[128 = 0]

[119 149 129 116 126 173 133 123 129 115 115 141 147 128 252 126 142 123
 145 139 126 119 151 112 136 120 148  88 117 130 132 140 126 138 113  92
 130 128 130 134 147 138 126 198 123 117 123 123 208 163 119 132 111 183
 152 147 110 224 123 132] => K.(74)
[101 132 116 114 123 163 103 117 129 132 154 154 133 142 145 132 128 103
 132 123 113 106 142 114 118 124 128 127 128 132 134 145 134 143 144  99
 131 127 124 135 126 127 121 142 120 112 103 136 180 140 131 109 120 140
 148 124 116 205 119 145] => A.(84)
[107 135 132 123 121 164 133 108 125 127 139 139 141 136 125 132 132 114
 133 128 138 101 145 118 123 122 128 116 144 134 126 135 132 147 137  97
 126 124 122 143 131 132 125 169 116 130 109 122 169 135 120  98 122 158
 155 132 122 243 113 143] => A.(70)
[124 130 140 150 111 118 140 113 137 109 128 187 159 114 121 117 191  84
 140 106 111 136  89 135 128 128 128  66 122 120 122 127 134 139 109  79
 126 126 126 136 154 117 135 112 141 128 150 132 149 110 150 116 113 143
 132  93 107 101 128 136] => V.(69)
[140 138 137  99 128 167 112 130 127 105 115 140 158 114 252 125 148 116
 137 121 122 137  99 133 131 128 129  29 134 135 133 141 129 123 110 116
 133 125 130 127 126 140 130 221 116 120 130 129 191 160 109 135 122 159
 126 150 108 206 124 117] => K.(83)
[110 134 122 120 115 177 102 125 129 122 148 154 134 129 226 131 138 114
 139 122 137 107 122 119 120 126 140  87 116 130 123 141 144 147 135  85
 125 126 123 146 142 129 123 165 116 132 119 136 190 142 116 110 109 174
 180 118 102 195 126 165] => A.(70)
[105 140 133 115 122 186 110 129 123 121 123 151 143 122 236 127 134  96
 145 131 135 108 161 113 117 120 133 102 125 137 128 139 130 139 158  96
 122 128 123 134 145 128 120 186 116 134 118 129 214 153 127 106 105 173
 163 135 121 206 129 147] => A.(70)
[129 133 134 145 120 130 137 111 131 112 126 153 145 127 162 128 141 104
 133 119 120 137 131 137 125 118 131  85 118 130 126 126 133 132 114  89
 124 126 129 134 154 126 125 140 131 135 146 134 141 106 145 121 119 147
 149 108 146  88 130 134] => V.(69)
[134 142 137 108 120 177 112 133 129 106 100 136 160 114 252 125 138 119
 147 133 122 128 116 131 131 127 136  14 123 133 129 132 141 131 130  95
 140 129 133 127 136 146 128 238 123 120 142 129 229 161 105 135 108 189
 152 150 103 192 124 124] => K.(74)
[124 149 129  99 118 174 114 132 130 105 121 123 156 117 252 129 130 117
 139 136 128 126 135 128 129 127 136  35 127 131 132 140 131 137 127  93
 119 127 124 134 138 143 130 230 115 121 130 131 213 155 116 135 106 196
 151 162 104 193 126 122] => K.(74)
[132 143 129 104 125 147 129 138 131 114 119 140 135 123 243 125 136 125
 137 139 115 135 117 120 131 127 130  86 125 135 134 134 121 132 131 106
 130 133 132 120 134 139 130 164 116 120 133 124 188 168  82 134 107 169
 138 156 103 184 119 127] => K.(74)
[ 99 157 123 100 127 154 110 110 132 134 150 175 137 138 168 123 138  90
 139 128 136 116 157 122 127 123 127 152 121 134 132 161 126 148 138  83
 116 129 123 132 155 122 120 130 107 129 105 131 205 148 135 107 113 161
 143 145 116 233 116 142] => A.(70)
[139 137 157 162 109 125 152 109 137 104 130 159 141 125 102 132 142 126
 130 123 104 137  92 121 128 124 130  62 138 128 135 126 129 134  88  78
 120 133 146 133 147 125 132  97 140 131 162 124 119 103 129 120 118 161
 152  96 130 100 121 132] => V.(69)
[112 137 118 104 134 162 127 135 130 137 141 130 124 133 212 129 131 127
 135 129 143 100 146 127 124 127 131 153 123 130 123 141 142 127 142 127
 122 127 124 135 128 127 122 156 122 133 114 132 170 146 123 134 108 143
 149 128 106 173 131 136] => A.(84)
[140 141 136 129 123 111 158 119 137 122 136 127 108 129 129 127 140 132
 133 118 120 147 107 139 142 133 136 139 120 125 125 122 132 126 109 112
 128 126 128 125 149 125 131  78 142 131 154 123  94 117 142 142 127 134
 133 104 133  97 141 131] => V.(82)
[133 152 135 139 116 111 143 125 145 111 145 175 134 118 131 131 146 125
 134 112 121 138  89 134 134 127 139  69 129 122 129 131 128 141  93  72
 125 137 130 134 148 123 132  80 137 127 143 128 123 104 141 120 113 161
 146 106 113 113 127 124] => V.(69)
[128 142 129 113 126 166 115 120 129 125 129 132 152 114 224 126 128 123
 138 129 135 137 129 151 137 130 130  65 132 133 134 143 132 134 127 113
 131 126 128 127 130 136 132 204 118 123 126 125 174 139 114 132 118 157
 125 158 114 205 121 120] => K.(74)
[103 122 129 115 133 170 106 120 124 125 124 141 145 132 133 128 123 106
 137 125 137  98 147 123 113 123 123 121 126 136 134 146 132 133 136 126
 128 127 120 131 123 132 124 187 110 139 104 129 188 142 119 108 120 135
 127 132 128 218 121 142] => A.(70)
[141 139 128  91 148 179 123 128 133 101  98 143 148 107 252 127 138 121
 146 126 124 137  89 129 131 126 131  32 124 136 130 141 135 136 115 107
 133 128 130 124 130 146 130 213 116 117 142 126 210 165 120 139 114 174
 135 152  97 211 123 117] => K.(83)
[132 133 132 147 111 104 144 129 133 110 137 165 133 125 157 132 142 106
 128 130 114 138 115 129 115 127 128  73 127 126 124 121 131 127 121  81
 121 137 133 128 150 123 131  86 139 130 150 134 153 109 164 125 114 162
 153 121 129  71 135 120] => V.(82)
[136 144 134 147 116 114 132 125 136 115 138 160 137 119 171 135 143 105
 134 124 117 133 111 131 119 120 129  75 127 135 129 126 131 133 132  83
 115 133 123 132 155 124 130 116 135 125 156 139 153 108 146 128 118 157
 144 112 130  45 137 118] => V.(69)
[136 141 135  95 117 186 115 135 126 118 123 114 139 114 251 125 132 145
 144 126 125 126 101 141 135 125 134  51 132 133 135 134 142 131  94 123
 143 122 131 130 120 144 126 226 120 124 131 115 156 161 104 135 131 159
 142 136  98 247 123 130] => K.(83)
[110 126 122  77 130 175 112 131 131  88 119 132 154 122 252 128 137 116
 138 127 133 129 136 130 125 127 125  68 121 134 126 151 128 136 128 109
 136 131 122 126 140 143 117 203 113 125  99 137 218 168 114 143 115 168
 140 155  94 169 136 130] => K.(74)
